Below is a small trained network, with its code and all its weights. Each question gives an input and a target symbol and asks what happens when units are switched off, that is, made to give their printed mean instead of their output.

import numpy as np


def w(rows, s, z=0):
    codes = np.array(rows[::2]) - 128.0
    scale = np.full(codes.shape[1], s)
    scale[-1] = z or s
    return codes * scale


def norm(h):
    return h / np.sqrt((h * h).mean(-1, keepdims=True) + 1e-5)


def f(y):
    return y / 2 * (1 + np.tanh(0.7978845608 * (y + 0.044715 * y**3)))


def softmax(a):
    e = np.exp(a - a.max(-1, keepdims=True))
    return e / e.sum(-1, keepdims=True)


def log_softmax(a):
    a = a - a.max(-1, keepdims=True)
    return a - np.log(np.exp(a).sum(-1, keepdims=True))


def net(x, mask):
    ids = ['βηθλτφ'.index(c) for c in x.split()]
    T = len(ids)
    res = E[ids] + P[:T]
    u = 0
    for l in range(3):
        r = norm(res)
        for j in range(2):
            rows = slice(2 * j, 2 * j + 2)
            q, k, v = (r @ M[l][rows].T for M in (Q, K, V))
            z = softmax(np.where(np.tri(T) > 0, q @ k.T / 2**0.5, -1e9)) @ v
            o = O[l][rows]
            res = res + np.where(mask[u + j], z, o[:, -1]) @ o[:, :-1]
        u += 2
        y = f(norm(res) @ A[l][:, :-1].T + A[l][:, -1])
        res = res + np.where(mask[u : u + 8], y, B[l][:, -1]) @ B[l][:, :-1]
        u += 8
    return log_softmax(norm(res)[-1] @ U[:, :-1].T + U[:, -1])


Q, K, V, O, A, B = {}, {}, {}, {}, {}, {}
E = w([
[73,157,151,164,98,78,77,131],'β',
[70,102,162,155,88,21,146,133],'η',
[69,134,108,2,118,99,177,182],'θ',
[145,109,134,193,129,23,152,56],'λ',
[123,222,139,172,125,76,85,89],'τ',
[138,47,217,227,184,196,112,228],'φ',
],0.021)
P = w([
[144,86,247,21,164,46,147,167],'0',
[2,140,186,171,66,107,158,151],'1',
[96,167,156,161,126,91,79,151],'2',
[131,136,208,122,56,142,78,97],'3',
[102,160,117,169,206,159,148,129],'4',
[205,134,152,101,54,147,90,112],'5',
[113,148,190,142,100,243,176,43],'6',
[210,133,40,150,92,163,160,170],'7',
[159,70,166,123,187,202,135,49],'8',
],0.014)
Q[0] = w([
[220,121,103,105,139,41,29,216],'0.h1',
[143,71,244,26,103,155,58,41],'0.h1',
[110,78,124,143,129,36,189,84],'0.h2',
[167,186,105,252,122,179,37,36],'0.h2',
],0.035)
K[0] = w([
[1,147,137,155,227,157,176,80],'0.h1',
[149,152,30,171,194,65,113,230],'0.h1',
[98,98,194,178,111,45,150,137],'0.h2',
[90,106,197,244,206,215,54,147],'0.h2',
],0.036)
V[0] = w([
[76,229,101,12,129,254,86,235],'0.h1',
[108,29,212,167,129,163,97,248],'0.h1',
[104,149,169,62,116,56,113,174],'0.h2',
[149,160,122,122,138,122,31,149],'0.h2',
],0.016)
O[0] = w([
[43,46,81,206,150,182,126,40,101],'0.h1',
[114,54,90,85,46,86,9,139,252],'0.h1',
[53,94,118,129,134,141,197,136,173],'0.h2',
[111,149,131,124,177,126,117,103,114],'0.h2',
],0.012,0.021)
A[0] = w([
[93,103,119,180,125,125,154,126,53],'0.n1',
[53,152,183,142,99,130,116,155,153],'0.n2',
[241,121,94,125,177,181,87,113,171],'0.n3',
[147,128,120,176,116,7,157,86,254],'0.n4',
[116,218,65,168,71,123,101,52,133],'0.n5',
[129,146,187,183,129,106,162,161,127],'0.n6',
[111,159,129,111,126,80,179,101,56],'0.n7',
[106,115,110,213,133,127,124,69,67],'0.n8',
],0.022,0.0041)
B[0] = w([
[243,143,104,145,146,67,131,110,206],'0.n1',
[80,112,136,216,51,79,141,176,253],'0.n2',
[47,49,196,176,8,169,155,139,193],'0.n3',
[29,89,213,124,108,83,73,127,207],'0.n4',
[73,31,211,178,117,33,134,77,166],'0.n5',
[64,226,168,92,195,145,113,221,224],'0.n6',
[27,154,171,95,165,82,136,150,174],'0.n7',
[241,231,79,169,104,48,192,145,234],'0.n8',
],0.015,0.0077)
Q[1] = w([
[125,121,117,126,125,122,135,132],'1.h1',
[129,147,149,139,163,110,93,108],'1.h1',
[94,163,85,2,133,54,154,18],'1.h2',
[149,113,105,166,166,221,97,125],'1.h2',
],0.026)
K[1] = w([
[136,132,121,115,113,137,139,113],'1.h1',
[127,107,159,139,157,132,140,135],'1.h1',
[252,84,189,187,108,183,254,238],'1.h2',
[68,99,73,178,175,85,123,57],'1.h2',
],0.022)
V[1] = w([
[71,206,133,130,114,5,142,80],'1.h1',
[144,16,115,76,211,68,163,176],'1.h1',
[139,35,190,131,232,82,137,137],'1.h2',
[84,139,77,121,169,88,71,74],'1.h2',
],0.027)
O[1] = w([
[119,113,93,178,188,19,176,166,251],'1.h1',
[189,247,109,184,85,87,183,50,200],'1.h1',
[135,157,147,141,98,102,114,140,133],'1.h2',
[125,197,146,125,113,201,115,93,93],'1.h2',
],0.014,0.017)
A[1] = w([
[216,162,178,132,107,201,152,117,4],'1.n1',
[52,138,113,169,85,245,145,101,115],'1.n2',
[8,173,177,171,194,160,115,96,72],'1.n3',
[88,149,196,68,141,92,71,15,21],'1.n4',
[172,149,133,155,135,55,107,253,153],'1.n5',
[103,130,13,84,158,176,197,125,117],'1.n6',
[161,116,118,147,178,196,54,135,118],'1.n7',
[172,146,63,173,125,187,37,142,89],'1.n8',
],0.02,0.0034)
B[1] = w([
[99,91,111,190,150,185,183,189,137],'1.n1',
[138,64,85,184,197,22,114,162,135],'1.n2',
[4,130,162,155,136,143,188,165,149],'1.n3',
[215,85,179,62,112,80,130,77,138],'1.n4',
[86,132,201,104,97,113,161,13,252],'1.n5',
[84,108,126,227,145,121,142,184,134],'1.n6',
[169,85,128,143,36,167,126,159,134],'1.n7',
[121,118,175,165,185,185,125,200,153],'1.n8',
],0.021,0.024)
Q[2] = w([
[153,123,173,125,134,127,29,154],'2.h1',
[148,223,119,69,196,135,84,187],'2.h1',
[92,113,5,21,117,142,233,127],'2.h2',
[111,106,104,121,112,54,158,126],'2.h2',
],0.026)
K[2] = w([
[201,130,186,181,130,189,112,137],'2.h1',
[201,252,178,150,122,65,107,74],'2.h1',
[213,173,53,166,189,170,244,88],'2.h2',
[141,109,45,95,98,152,145,77],'2.h2',
],0.025)
V[2] = w([
[202,223,174,160,122,15,107,144],'2.h1',
[136,168,134,170,108,197,167,108],'2.h1',
[191,64,54,28,109,74,115,97],'2.h2',
[165,139,91,226,81,119,73,3],'2.h2',
],0.021)
O[2] = w([
[161,184,143,113,177,86,4,127,191],'2.h1',
[153,80,164,139,83,78,130,136,25],'2.h1',
[216,103,198,152,161,66,101,64,185],'2.h2',
[126,32,110,146,210,163,114,136,248],'2.h2',
],0.013,0.016)
A[2] = w([
[67,140,131,92,107,139,183,117,88],'2.n1',
[162,132,86,158,92,196,105,100,149],'2.n2',
[56,63,91,140,87,104,119,164,122],'2.n3',
[165,124,120,102,133,204,153,161,54],'2.n4',
[80,157,135,222,87,105,121,133,100],'2.n5',
[207,159,85,114,61,66,90,82,70],'2.n6',
[191,119,166,134,122,251,135,155,156],'2.n7',
[165,106,138,129,159,204,145,143,1],'2.n8',
],0.027,0.0047)
B[2] = w([
[91,93,160,99,175,189,112,91,183],'2.n1',
[118,121,145,196,171,127,85,151,154],'2.n2',
[163,91,173,106,175,126,65,157,249],'2.n3',
[181,130,66,127,101,110,101,44,137],'2.n4',
[208,129,84,100,128,179,171,61,239],'2.n5',
[64,128,112,77,22,152,101,121,210],'2.n6',
[3,138,73,135,99,139,169,206,171],'2.n7',
[98,149,113,83,40,139,101,130,143],'2.n8',
],0.029,0.017)
U = w([
[209,66,213,158,249,115,104,68,68],'β',
[60,121,163,87,57,101,140,23,129],'η',
[161,134,50,194,131,96,144,91,110],'θ',
[211,209,129,66,160,62,128,230,120],'λ',
[50,97,128,194,191,115,158,197,253],'τ',
[134,70,120,123,114,116,3,146,86],'φ',
],0.0072,0.0027)

Each question gives the input, a string of symbols that net reads in full, and the target symbol t.
The units are the heads (2 rows each of Q, K, V and O) and the neurons (one row each of A and B). Each row of codes is followed by its name. A weight is (code - 128) times the scale printed after its matrix; where a second scale follows, it is the last column's (O, A, B and U).
mask holds one flag per unit, layer by layer, with each layer's heads first. A switched-off unit (its flag False) gives its mean, the last column of its rows in O or B, instead of its output. The means were averaged over made-up inputs and are rounded, as every weight is.
A unit's drop is (log p(t) with every unit on - log p(t) with that unit switched off) / (log p(t) with every unit on - log p(t) with every unit switched off).
The circuit of an input: a set's keep is (log p(t) with only the set's units on - log p(t) with every unit switched off) / (log p(t) with every unit on - log p(t) with every unit switched off). Starting from the 12 units with the biggest drops (on a tie, the unit counted first), units are removed one at a time, each time the one whose removal leaves the highest keep (on an exact tie, the one counted first), for as long as the keep stays at least 0.8.
units of the circuit, in order: the units of the circuit, biggest drop first
most important unit: the unit with the biggest drop
k most important neurons: the k neurons with the biggest drops, biggest first
top k neurons in layer l: the k neurons of layer l with the biggest drops, biggest first
heads that matter: for each layer, one digit per head in row order, 1 if its drop is at least 0.15 and else 0, layers parted by /
input φ φ φ λ τ η η, target β: most important unit	2.n6
input φ λ λ θ φ η, target φ: units of the circuit, in order	[0.h1 2.n3]
input τ φ β φ, target β: heads that matter	11 / 01 / 00
input θ φ φ τ θ, target τ: units of the circuit, in order	[0.h1 2.h2 0.n8]
input φ θ τ φ η η β τ, target β: heads that matter	10 / 00 / 00
input φ φ φ τ φ τ θ, target τ: heads that matter	10 / 00 / 00
input θ φ φ φ φ η β λ, target β: units of the circuit, in order	[0.h1 2.n6]
input φ φ θ θ θ η λ θ, target λ: heads that matter	10 / 00 / 10
input θ φ φ φ λ θ θ λ, target θ: units of the circuit, in order	[0.h1 0.n8]
input θ φ θ φ η τ λ, target τ: units of the circuit, in order	[0.h1 0.n6]
input η θ θ θ φ φ φ, target φ: heads that matter	11 / 00 / 00
input φ φ λ φ θ φ, target θ: 2 most important neurons	[0.n8 2.n4]
input φ φ φ θ φ φ β β, target β: units of the circuit, in order	[0.h1 2.n6]
input φ τ λ τ φ φ, target τ: heads that matter	10 / 01 / 00
input η η η λ φ η λ τ, target λ: units of the circuit, in order	[0.h1]
input η φ τ τ β, target τ: 2 most important neurons	[1.n3 0.n6]
input τ φ φ λ θ θ, target β: 3 most important neurons	[1.n6 2.n6 2.n7]
input τ φ φ θ φ φ φ φ τ, target φ: 2 most important neurons	[1.n5 0.n6]
input θ β φ φ φ φ φ β, target φ: 3 most important neurons	[1.n5 2.n3 0.n8]
input φ φ φ λ λ θ τ τ, target β: most important unit	0.h1
input θ φ θ θ φ η φ β β, target β: heads that matter	11 / 00 / 00
input φ β β φ τ η, target τ: 2 most important neurons	[0.n6 1.n3]
input φ θ φ θ θ η, target θ: 2 most important neurons	[0.n8 1.n5]
input φ φ φ φ φ, target φ: heads that matter	00 / 00 / 00
input φ φ β λ φ φ λ φ, target τ: top 2 neurons in layer 2	[2.n7 2.n5]
input φ λ β φ, target β: top 2 neurons in layer 2	[2.n5 2.n6]
input φ φ η, target φ: units of the circuit, in order	[0.h1]
input φ η η, target β: 4 most important neurons	[2.n6 2.n7 0.n4 0.n2]
